Below are the code and all the weights of a small trained network. Each question names an input and a class and asks about switching units off, where a switched-off unit gives its printed mean instead of its output.

import numpy as np


def w(rows, s, z=0):
    codes = np.array(rows[::2]) - 128.0
    scale = np.full(codes.shape[1], s)
    scale[-1] = z or s
    return codes * scale


def f(y):
    return np.maximum(y, 0)


def log_softmax(a):
    a = a - a.max(-1, keepdims=True)
    return a - np.log(np.exp(a).sum(-1, keepdims=True))


def net(x, mask):
    res = np.array(x, float).reshape(1, 7) / 4 @ E
    y = f(res @ A[0][:, :-1].T + A[0][:, -1])
    res = res + np.where(mask, y, B[0][:, -1]) @ B[0][:, :-1]
    return log_softmax(res[-1] @ U[:, :-1].T + U[:, -1])


A, B = {}, {}
E = w([
[127,129,126],'x0',
[128,127,129],'x1',
[246,181,150],'x2',
[96,225,122],'x3',
[138,122,42],'x4',
[130,130,128],'x5',
[129,128,128],'x6',
],0.011)
A[0] = w([
[200,177,90,123],'n0',
[117,109,131,142],'n1',
[167,76,126,78],'n2',
[117,252,95,86],'n3',
[133,99,51,107],'n4',
[187,134,33,94],'n5',
[189,105,148,139],'n6',
[157,128,112,121],'n7',
[120,172,144,86],'n8',
[127,160,192,112],'n9',
[153,101,124,76],'n10',
[91,121,105,35],'n11',
[188,161,222,144],'n12',
[185,70,118,116],'n13',
[75,106,94,112],'n14',
[54,91,177,112],'n15',
[160,116,139,133],'n16',
[77,87,75,165],'n17',
[141,197,122,81],'n18',
[112,179,129,54],'n19',
[92,111,129,52],'n20',
[122,133,76,191],'n21',
[177,50,89,95],'n22',
[157,83,61,101],'n23',
[134,87,23,96],'n24',
[92,125,111,3],'n25',
[119,173,91,78],'n26',
[122,116,169,151],'n27',
[76,141,146,46],'n28',
[146,140,62,98],'n29',
[115,60,146,115],'n30',
[184,135,106,90],'n31',
[158,56,144,79],'n32',
[160,92,146,153],'n33',
[100,178,109,55],'n34',
[95,210,119,49],'n35',
[142,136,142,188],'n36',
[118,164,108,67],'n37',
[136,163,48,130],'n38',
[121,96,203,102],'n39',
[67,130,153,149],'n40',
[146,107,87,145],'n41',
[100,188,122,31],'n42',
[138,145,78,114],'n43',
[161,108,248,107],'n44',
[190,107,119,118],'n45',
],0.016,0.0044)
B[0] = w([
[190,176,58,219],'n0',
[137,148,75,150],'n1',
[60,69,117,168],'n2',
[52,47,131,231],'n3',
[160,121,217,177],'n4',
[207,121,189,194],'n5',
[147,181,68,192],'n6',
[99,149,66,154],'n7',
[112,85,123,162],'n8',
[150,124,132,184],'n9',
[101,68,120,147],'n10',
[183,92,83,153],'n11',
[173,185,101,244],'n12',
[52,120,123,186],'n13',
[200,183,66,187],'n14',
[254,183,106,207],'n15',
[142,151,96,161],'n16',
[228,233,76,208],'n17',
[102,113,90,186],'n18',
[103,18,112,161],'n19',
[195,163,70,154],'n20',
[170,168,177,173],'n21',
[45,107,121,193],'n22',
[98,79,199,176],'n23',
[155,112,188,195],'n24',
[164,137,95,146],'n25',
[73,82,125,162],'n26',
[161,97,201,163],'n27',
[164,90,106,159],'n28',
[154,93,204,166],'n29',
[54,112,59,184],'n30',
[190,123,44,177],'n31',
[17,59,98,181],'n32',
[25,164,61,172],'n33',
[69,111,122,163],'n34',
[31,60,115,188],'n35',
[125,164,126,164],'n36',
[63,69,122,151],'n37',
[155,125,205,184],'n38',
[144,46,221,180],'n39',
[227,185,140,186],'n40',
[115,179,211,161],'n41',
[102,15,111,166],'n42',
[144,121,205,160],'n43',
[147,89,170,221],'n44',
[102,180,85,182],'n45',
],0.005,0.012)
U = w([
[130,159,60,77],'0',
[22,95,104,81],'1',
[126,119,253,77],'2',
[89,150,136,254],'3',
],0.014,0.0076)

Each question gives the input, the list of numbers given to net, and the class t.
The units are the neurons (one row each of A and B). Each row of codes is followed by its name. A weight is (code - 128) times the scale printed after its matrix; where a second scale follows, it is the last column's (A, B and U).
mask holds one flag per neuron, in row order. A switched-off neuron (its flag False) gives its mean, the last column of its row in B, instead of its output. The means were averaged over made-up inputs and are rounded, as every weight is.
A unit's drop is (log p(t) with every unit on - log p(t) with that unit switched off) / (log p(t) with every unit on - log p(t) with every unit switched off).
The circuit of an input: a set's keep is (log p(t) with only the set's units on - log p(t) with every unit switched off) / (log p(t) with every unit on - log p(t) with every unit switched off). Starting from the 12 units with the biggest drops (on a tie, the unit counted first), units are removed one at a time, each time the one whose removal leaves the highest keep (on an exact tie, the one counted first), for as long as the keep stays at least 0.8.
circuit, biggest first: the units of the circuit, biggest drop first
unit that matters most: the unit with the biggest drop
k most important neurons: the k neurons with the biggest drops, biggest first
drop of u: that unit's drop, to one decimal
input [2,6,6,-5,-5,-4,1], class 0: circuit, biggest first -> (n12 n6)
input [-6,6,-7,5,-8,2,5], class 2: circuit, biggest first -> (n39 n40)
input [2,7,-8,-8,6,-7,-8], class 0: circuit, biggest first -> (n17)
input [-1,2,6,8,5,-8,8], class 1: circuit, biggest first -> (n3 n35)
input [3,0,-4,0,-6,-6,-1], class 2: 2 most important neurons -> (n39 n0)
input [-4,-3,-8,6,4,-6,3], class 0: 2 most important neurons -> (n17 n14)
input [-2,7,-7,-5,7,6,-8], class 3: 3 most important neurons -> (n23 n4 n24)
input [1,6,5,2,6,6,4], class 2: 3 most important neurons -> (n5 n38 n29)
input [4,2,8,-7,-6,7,-4], class 0: 2 most important neurons -> (n12 n6)
input [-4,-8,6,-7,1,-8,5], class 1: drop of n40 -> 0.1
input [-1,0,-4,7,-6,6,-6], class 1: drop of n5 -> 0.2
input [-5,-5,7,-3,-6,5,8], class 3: drop of n3 -> -0.2
input [-1,-4,5,-3,-5,-2,-4], class 0: drop of n27 -> -0.1
input [-2,2,5,-1,7,5,-1], class 2: unit that matters most -> n5
